Small tables with named rows and columns. After each table, cells are looked up by row and column.

Fogut:
         Rir  Tep  Nutal  Vesafer  Mul
Vini      78  139    126      127   23
Gubem    106   73    104      180  104
Vegilip  102   87    129       90  133
Vaku     126  118    136      180  254
Paga     111  119    122      131  177
Zap      125   97    182      102  150
Meput    155  138    123       80  161
Vul      136   53    151      140  132

Nutal of Vaku = 136
Nutal of Vul = 151
Tep of Gubem = 73
Nutal of Gubem = 104
Mul of Gubem = 104
Rir of Meput = 155
Mul of Vegilip = 133
Rir of Zap = 125
Nutal of Vini = 126
Vesafer of Gubem = 180
Tep of Vaku = 118
Nutal of Zap = 182
Vesafer of Paga = 131
Rir of Vini = 78
Mul of Vini = 23
Mul of Vaku = 254
Row with the largest Tep: Vini

Lineka:
	Fibegu	Zafugam	Dadedi	Guz
Nuvono	88	123	166	235
Zezu	177	170	126	176
Das	159	43	22	96
Zibid	145	127	158	143
Vis	182	192	173	81
Zokome	137	237	209	150
Rilin	101	196	53	153
Ziv	186	28	81	203

Vis, Guz: 81
Rilin, Dadedi: 53
Rilin, Guz: 153
Zezu, Dadedi: 126
Das, Fibegu: 159
Zezu, Guz: 176
Vis, Fibegu: 182
Zibid, Dadedi: 158

Kevon:
	Kub	Lin	Dom	Vaned	Gakape
Zer	67228	70225	24590	57549	67641
Potesap	38269	34004	63914	85194	41342
Ruv	71773	50918	74801	26144	46997
Manas	88810	69317	57488	35600	48619
Zupazul	35416	54038	54061	60461	82138

Manas, Kub: 88810
Potesap, Kub: 38269
Zer, Vaned: 57549
Potesap, Dom: 63914
Manas, Vaned: 35600
Potesap, Vaned: 85194
Zer, Dom: 24590
Potesap, Gakape: 41342

Tenu =
           Bor  Nugana  Minomum  Kesoga     Bam    Negi  Zasoteb  Bugapo   Zaras     Feb
Mig      2.091   2.220    6.561  -0.567   5.800   7.335    0.748   2.699   1.087  -2.542
Pomi     2.141  -0.410    3.327   1.739   5.043  -0.843   -1.614   0.631  -2.734   6.998
Gal      4.401  -1.018    1.793  -2.954  -0.564   5.680    6.406   2.200   6.312   3.984
Fos      1.043   4.841    6.728   0.511   6.167   2.694   -4.682   3.302  -4.288  -2.202
Dat      1.608  -0.585   -0.702  -3.080  -2.491   6.460    2.012   1.924   2.340   0.855
Tugufut  1.191  -1.737   -2.117  -4.280  -5.490   6.345    5.634   0.372   7.012  -4.917
Med      0.970  -4.516   -2.460   2.289   0.472  -4.622    1.424  -4.478   0.122   1.473
Soz      3.275   2.669    3.949  -0.468   2.828   7.992    0.819   5.010   0.218   4.571
Pibal    2.957  -7.580   -3.027  -4.817  -3.506   5.780    5.046  -2.899   4.324   1.242
Foram    2.297   7.263    5.118   0.104   1.477   9.115    3.338   7.214   4.859  -2.079

Nugana of Mig = 2.220
Zasoteb of Soz = 0.819
Zasoteb of Dat = 2.012
Zaras of Fos = -4.288
Bam of Tugufut = -5.490
Negi of Dat = 6.460
Nugana of Med = -4.516
Bor of Med = 0.970

Table Saneb
        Lilu  Fuzozer  Puna  Lugulot  Fivore  Fedorer  Nagemur  Rom
Faf       10      -53    -2      -34      24      -43       60   35
Suvetu   -36      -27   -21        5     -30      -29      -10   59
Buz       34       37    -7       -3     -11      -38       16    9
Kufif    -11      -52    18      -13     -50        3       50   11
Bavaz     -3      -25     2       26      52       36      -18  -36
Relo     -46      -18   -29      -11      40       47      -18  -52
Vodusi   -45        8     8       -3     -13      -13      -18  -27
Lonur     40       22    47        1      59      -44      -11    7
Kapeb     18        0    32      -28      20      -15       39  -38
Vad       38      -13   -41      -52      17        3      -20   23
Reb       14      -14   -52      -52     -28       31       22  -49
Sef       35       -3    13       43     -29       11       10  -46
Tokov     22       55    36      -11     -11      -12       53  -30
Kamo      55       58     8       35      13        8       29    1

What is the Fivore of Kapeb in Saneb?
20
What is the Fedorer of Reb in Saneb?
31
What is the Fedorer of Buz in Saneb?
-38
What is the Fivore of Faf in Saneb?
24
What is the Fivore of Vad in Saneb?
17
What is the Puna of Kamo in Saneb?
8
What is the Lilu of Kamo in Saneb?
55
What is the Rom of Vad in Saneb?
23
What is the Lugulot of Vad in Saneb?
-52
What is the Lilu of Buz in Saneb?
34
What is the Lilu of Kufif in Saneb?
-11
What is the Rom of Tokov in Saneb?
-30
What is the Fuzozer of Kapeb in Saneb?
0
What is the Lugulot of Faf in Saneb?
-34
What is the Fivore of Lonur in Saneb?
59
What is the Fivore of Reb in Saneb?
-28
What is the Rom of Lonur in Saneb?
7
What is the Fedorer of Bavaz in Saneb?
36
Which row has the largest Fivore? Lonur

Vovav:
        Suzomeb  Mav  Bir  Libamo  Bimil  Zutoru  Buzuz
Paguti      184  115  152      95     95     114    123
Bupag        90  112   96     140    104     162     63
Vupa        107  143  131     188    189     201    116
Loda        180   95  162     154     55     112    101
Biv         203  125  150     117    103     120    133
Togeza      137  169  151     148    139     135    143
Gal         126  142  103     112    140     109     98
Lom         137  109  139     185    161     149    138
Tomum       102  133   88     100    152     104    122

Bimil of Paguti is 95
Mav of Tomum is 133
Mav of Vupa is 143
Bir of Biv is 150
Buzuz of Togeza is 143
Bir of Lom is 139
Which row has the largest Bimil? Vupa

Table Sazo
,Bezudo,Vilik
Sal,6.028,37.137
Mani,6.473,17.785
Zuv,-8.643,-0.090
Zalit,29.553,57.405
Tizo,-28.799,-5.554
Buzagod,12.157,7.976
Bebobo,20.714,-50.538
Bupof,8.199,11.317
Fezo,-0.178,5.003
Diduk,9.966,19.977
Zep,7.429,7.389
Vete,-2.859,11.745
Taf,-5.974,19.873
Nokifiz,-23.262,-34.403

Taf, Bezudo => -5.974
Fezo, Bezudo => -0.178
Zuv, Bezudo => -8.643
Mani, Bezudo => 6.473
Bebobo, Vilik => -50.538
Tizo, Vilik => -5.554
Zep, Vilik => 7.389
Buzagod, Bezudo => 12.157
Bupof, Bezudo => 8.199
Taf, Vilik => 19.873
Sal, Bezudo => 6.028
Vete, Bezudo => -2.859
Nokifiz, Vilik => -34.403
Nokifiz, Bezudo => -23.262
Zalit, Bezudo => 29.553
Mani, Vilik => 17.785
Buzagod, Vilik => 7.976
Which row has the largest Vilik? Zalit

Zodesa:
,Satik,Zis,Kilir
Basu,188,160,188
Sizuga,140,134,155
Let,128,73,97
Nomoleb,171,120,93
Sibofo,133,164,131
Puseta,122,124,118
Safalu,162,108,155
Vapal,186,149,211
Lademos,100,161,135
Tonu,50,132,110

What is the Satik of Sibofo in Zodesa? 133
What is the Kilir of Basu in Zodesa? 188
What is the Zis of Nomoleb in Zodesa? 120
What is the Satik of Let in Zodesa? 128
What is the Kilir of Safalu in Zodesa? 155
What is the Satik of Vapal in Zodesa? 186
What is the Zis of Lademos in Zodesa? 161
What is the Kilir of Nomoleb in Zodesa? 93
What is the Zis of Sibofo in Zodesa? 164
What is the Zis of Tonu in Zodesa? 132
What is the Kilir of Tonu in Zodesa? 110
Which row has the largest Kilir? Vapal

Table Mugar
|  | Sib | Mir | Dun | Suna | Rin | Gan | Suzagot | Bivito |
|---|---|---|---|---|---|---|---|---|
| Supora | 160 | 40 | 191 | 139 | 55 | 185 | 175 | 100 |
| Sikiba | 83 | 193 | 58 | 188 | 200 | 70 | 132 | 148 |
| Ribi | 114 | 152 | 135 | 58 | 151 | 140 | 46 | 135 |
| Fusa | 127 | 105 | 123 | 192 | 136 | 28 | 229 | 108 |

Suzagot of Fusa: 229
Bivito of Fusa: 108
Suna of Sikiba: 188
Dun of Ribi: 135
Mir of Sikiba: 193
Sib of Fusa: 127
Dun of Supora: 191
Bivito of Sikiba: 148
Sib of Ribi: 114
Rin of Fusa: 136
Gan of Sikiba: 70
Dun of Fusa: 123
Rin of Ribi: 151
Sib of Sikiba: 83

Ranupot
fields: Guruvor, Sog, Kopabe, Bofusi, Basana
Ruvu: [41.397, 29.108, 61.272, 43.077, 64.052]
Devised: [32.168, 48.494, 38.414, 30.019, 39.408]
Leded: [47.106, 50.580, 52.171, 62.096, 45.495]
Zadogi: [48.441, 57.419, 25.435, 45.976, 34.088]
Kolad: [42.677, 53.938, 43.474, 43.263, 41.226]
Leg: [51.230, 41.480, 51.419, 40.756, 52.036]
Num: [50.744, 50.942, 24.965, 32.108, 39.585]
Korar: [63.879, 38.602, 47.432, 41.971, 62.327]
Mimomas: [57.071, 54.756, 18.099, 39.885, 43.820]
Dupurob: [49.085, 53.841, 44.125, 48.458, 39.358]
Biso: [75.030, 51.936, 43.811, 70.649, 39.356]
Guzuz: [44.404, 52.841, 36.515, 43.433, 43.350]
Nedob: [60.444, 58.189, 39.615, 52.373, 46.713]

Sog of Num: 50.942
Bofusi of Korar: 41.971
Guruvor of Mimomas: 57.071
Guruvor of Devised: 32.168
Guruvor of Dupurob: 49.085
Basana of Leded: 45.495
Bofusi of Guzuz: 43.433

Mipiv =
,Tusu,Vug,Lar,Zod,Pup,Vub,Daram,Betaru,Govobit
Tonu,104,194,84,126,66,99,15,57,61
Dif,114,57,156,132,60,140,95,14,108
Temuf,98,145,109,136,49,57,34,77,15
Nidon,102,183,92,128,110,100,15,70,96
Beler,95,94,177,152,132,147,109,106,84
Zuza,74,114,113,135,52,39,24,72,18
Soveso,107,85,186,134,94,155,112,78,80
Dup,52,108,95,168,35,73,115,118,152
Gedep,157,69,67,190,58,58,118,101,132

Tonu, Govobit => 61
Zuza, Betaru => 72
Zuza, Lar => 113
Soveso, Vub => 155
Nidon, Daram => 15
Temuf, Pup => 49
Beler, Govobit => 84

Kal
|  | Kamupin | Kopi | Derone |
|---|---|---|---|
| Dovam | 111 | 107 | 127 |
| Kedi | 109 | 63 | 235 |
| Bag | 110 | 88 | 169 |
| Kubod | 111 | 82 | 190 |

Kamupin of Dovam is 111
Kopi of Bag is 88
Kamupin of Bag is 110
Kopi of Dovam is 107
Derone of Bag is 169
Derone of Kubod is 190
Kopi of Kedi is 63
Kopi of Kubod is 82
Derone of Kedi is 235
Derone of Dovam is 127
Kamupin of Kedi is 109
Kamupin of Kubod is 111

Pev:
,Zaf,Gufura,Los,Zasug,Bezeso,Rel,Dof
Moma,187,138,148,101,197,137,114
Kedisok,140,225,186,139,132,123,105
Lir,113,50,124,140,113,121,160
Doz,146,79,99,90,139,112,135

Bezeso of Doz: 139
Zasug of Moma: 101
Gufura of Moma: 138
Zaf of Lir: 113
Rel of Moma: 137
Los of Kedisok: 186
Zaf of Doz: 146
Los of Lir: 124
Bezeso of Moma: 197
Bezeso of Kedisok: 132
Zaf of Moma: 187
Los of Doz: 99
Dof of Doz: 135
Bezeso of Lir: 113

